Below are the code and all the weights of a small trained network. Each question names an input and a class and asks about switching units off, where a switched-off unit gives its printed mean instead of its output.

import numpy as np


def w(rows, s, z=0):
    codes = np.array(rows[::2]) - 128.0
    scale = np.full(codes.shape[1], s)
    scale[-1] = z or s
    return codes * scale


def norm(h):
    return h / np.sqrt((h * h).mean(-1, keepdims=True) + 1e-5)


def f(y):
    return np.maximum(y, 0)


def log_softmax(a):
    a = a - a.max(-1, keepdims=True)
    return a - np.log(np.exp(a).sum(-1, keepdims=True))


def net(x, mask):
    res = np.array(x, float).reshape(1, 3) / 4 @ E
    u = 0
    for l in range(4):
        y = f(norm(res) @ A[l][:, :-1].T + A[l][:, -1])
        res = res + np.where(mask[u : u + 4], y, B[l][:, -1]) @ B[l][:, :-1]
        u += 4
    return log_softmax(norm(res)[-1] @ U[:, :-1].T + U[:, -1])


A, B = {}, {}
E = w([
[164,229,67,119,254],'x0',
[147,195,67,103,18],'x1',
[44,127,162,41,142],'x2',
],0.0043)
A[0] = w([
[72,163,2,179,70,31],'L0N1',
[253,85,104,196,127,23],'L0N2',
[224,150,138,142,240,198],'L0N3',
[156,55,168,214,253,1],'L0N4',
],0.008,0.0051)
B[0] = w([
[128,208,164,151,61,163],'L0N1',
[85,31,5,167,150,174],'L0N2',
[134,203,130,4,133,254],'L0N3',
[2,154,249,91,41,195],'L0N4',
],0.01,0.006)
A[1] = w([
[65,98,61,5,129,66],'L1N1',
[160,92,175,201,47,95],'L1N2',
[159,149,80,197,153,2],'L1N3',
[163,1,199,187,63,42],'L1N4',
],0.0081,0.0032)
B[1] = w([
[127,81,103,175,172,254],'L1N1',
[126,164,111,54,158,191],'L1N2',
[161,148,86,122,168,133],'L1N3',
[153,136,116,5,203,209],'L1N4',
],0.013,0.0058)
A[2] = w([
[51,110,135,145,183,21],'L2N1',
[255,180,152,142,188,27],'L2N2',
[245,74,37,128,150,107],'L2N3',
[118,80,238,109,157,5],'L2N4',
],0.0081,0.0032)
B[2] = w([
[72,135,176,151,124,232],'L2N1',
[158,103,99,34,230,168],'L2N2',
[249,32,92,218,132,250],'L2N3',
[142,255,131,198,61,235],'L2N4',
],0.0091,0.0022)
A[3] = w([
[147,167,70,162,64,248],'L3N1',
[127,150,103,125,72,58],'L3N2',
[127,105,213,127,114,28],'L3N3',
[1,114,130,160,210,1],'L3N4',
],0.013,0.0025)
B[3] = w([
[44,87,255,159,109,187],'L3N1',
[82,144,133,224,120,155],'L3N2',
[16,208,174,65,61,157],'L3N3',
[233,47,73,251,64,254],'L3N4',
],0.0093,0.0065)
U = w([
[207,150,39,31,227,203],'0',
[48,200,183,197,36,1],'1',
[243,8,4,243,152,137],'2',
],0.011,0.0059)

Each question gives the input, the list of numbers given to net, and the class t.
The units are the neurons (one row each of A and B). Each row of codes is followed by its name. A weight is (code - 128) times the scale printed after its matrix; where a second scale follows, it is the last column's (A, B and U).
mask holds one flag per neuron, layer by layer. A switched-off neuron (its flag False) gives its mean, the last column of its row in B, instead of its output. The means were averaged over made-up inputs and are rounded, as every weight is.
A unit's drop is (log p(t) with every unit on - log p(t) with that unit switched off) / (log p(t) with every unit on - log p(t) with every unit switched off).
The circuit of an input: a set's keep is (log p(t) with only the set's units on - log p(t) with every unit switched off) / (log p(t) with every unit on - log p(t) with every unit switched off). Starting from the 12 units with the biggest drops (on a tie, the unit counted first), units are removed one at a time, each time the one whose removal leaves the highest keep (on an exact tie, the one counted first), for as long as the keep stays at least 0.8.
units of the circuit, in order: the units of the circuit, biggest drop first
top k neurons: the k neurons with the biggest drops, biggest first
k most important neurons of layer l: the k neurons of layer l with the biggest drops, biggest first
drop of u: that unit's drop, to one decimal
input [0,-4,5], class 2: top 2 neurons	[L3N4, L0N1]
input [-4,-4,7], class 2: units of the circuit, in order	[L3N4]
input [-6,-1,4], class 0: units of the circuit, in order	[L0N3, L1N4, L0N4]
input [-3,-4,5], class 2: top 3 neurons	[L0N4, L3N4, L0N1]
input [-6,-2,5], class 0: top 2 neurons	[L0N3, L1N4]
input [-3,5,-4], class 1: top 4 neurons	[L0N1, L1N1, L3N1, L3N4]
input [-8,8,2], class 0: top 2 neurons	[L0N3, L1N2]
input [-2,3,-1], class 1: top 2 neurons	[L0N1, L1N4]
input [4,7,-6], class 1: top 4 neurons	[L0N1, L3N1, L1N1, L1N4]
input [-7,7,1], class 0: top 3 neurons	[L0N3, L1N2, L1N4]
input [-2,-7,6], class 1: top 3 neurons	[L0N2, L3N3, L2N4]
input [-6,-6,-5], class 0: top 2 neurons	[L1N4, L0N3]
input [-1,7,8], class 2: top 2 neurons	[L1N1, L0N3]
input [5,-8,-5], class 1: top neuron	[L0N4]
input [-8,-2,-8], class 0: 2 most important neurons of layer 1	[L1N4, L1N2]
input [-8,-8,1], class 0: top 3 neurons	[L1N4, L0N3, L1N2]
input [0,-1,3], class 2: drop of L0N4	0.8
input [-8,-6,-1], class 0: drop of L0N3	0.1
input [-2,-8,-5], class 1: drop of L0N4	1.4
input [-1,-8,-7], class 1: units of the circuit, in order	[L0N4]
